Below are the code and all the weights of a small trained network. Each question names an input and a class and asks about switching units off, where a switched-off unit gives its printed mean instead of its output.

import numpy as np


def w(rows, s, z=0):
    codes = np.array(rows[::2]) - 128.0
    scale = np.full(codes.shape[1], s)
    scale[-1] = z or s
    return codes * scale


def f(y):
    return np.maximum(y, 0)


def log_softmax(a):
    a = a - a.max(-1, keepdims=True)
    return a - np.log(np.exp(a).sum(-1, keepdims=True))


def net(x, mask):
    res = np.array(x, float).reshape(1, 3) / 4 @ E
    y = f(res @ A[0][:, :-1].T + A[0][:, -1])
    res = res + np.where(mask, y, B[0][:, -1]) @ B[0][:, :-1]
    return log_softmax(res[-1] @ U[:, :-1].T + U[:, -1])


A, B = {}, {}
E = w([
[140,160,122,149,87,154,172],'x0',
[174,163,150,206,34,25,8],'x1',
[61,55,249,82,32,151,122],'x2',
],0.012)
A[0] = w([
[174,133,19,183,178,113,106,2],'n1',
[79,87,230,86,66,125,132,61],'n2',
[79,94,135,107,177,185,252,245],'n3',
[174,103,140,211,97,87,90,164],'n4',
[148,130,151,208,72,69,100,156],'n5',
[151,117,108,189,51,98,106,158],'n6',
],0.013,0.0023)
B[0] = w([
[86,163,136,246,103,197,188,214],'n1',
[112,190,49,211,68,208,153,213],'n2',
[165,77,189,91,169,105,125,254],'n3',
[146,75,143,121,114,70,114,200],'n4',
[143,78,200,111,167,117,114,211],'n5',
[131,104,189,114,164,157,98,197],'n6',
],0.011,0.022)
U = w([
[127,2,162,13,186,83,64,2],'0',
[102,177,28,150,90,165,92,254],'1',
],0.0097,0.0007)

Each question gives the input, the list of numbers given to net, and the class t.
The units are the neurons (one row each of A and B). Each row of codes is followed by its name. A weight is (code - 128) times the scale printed after its matrix; where a second scale follows, it is the last column's (A, B and U).
mask holds one flag per neuron, in row order. A switched-off neuron (its flag False) gives its mean, the last column of its row in B, instead of its output. The means were averaged over made-up inputs and are rounded, as every weight is.
A unit's drop is (log p(t) with every unit on - log p(t) with that unit switched off) / (log p(t) with every unit on - log p(t) with every unit switched off).
unit that matters most: the unit with the biggest drop
k most important neurons: the k neurons with the biggest drops, biggest first
drop when u is switched off: that unit's drop, to one decimal
input [3,-1,2], class 1: unit that matters most : n5
input [5,3,-3], class 0: 2 most important neurons : [n2, n5]
input [4,-6,-6], class 0: 2 most important neurons : [n3, n2]
input [-3,-7,-8], class 1: 2 most important neurons : [n1, n5]
input [-3,-4,-6], class 1: 2 most important neurons : [n1, n5]
input [-3,8,-6], class 0: 3 most important neurons : [n5, n2, n4]
input [6,2,-2], class 0: 3 most important neurons : [n2, n6, n1]
input [3,-3,4], class 1: 2 most important neurons : [n2, n5]
input [1,2,3], class 1: 2 most important neurons : [n3, n2]
input [1,-6,7], class 1: drop when n4 is switched off : 0.1
input [4,4,-3], class 0: drop when n2 is switched off : 1.7
input [1,2,8], class 1: drop when n2 is switched off : 0.9
input [8,6,-4], class 0: drop when n5 is switched off : 0.1
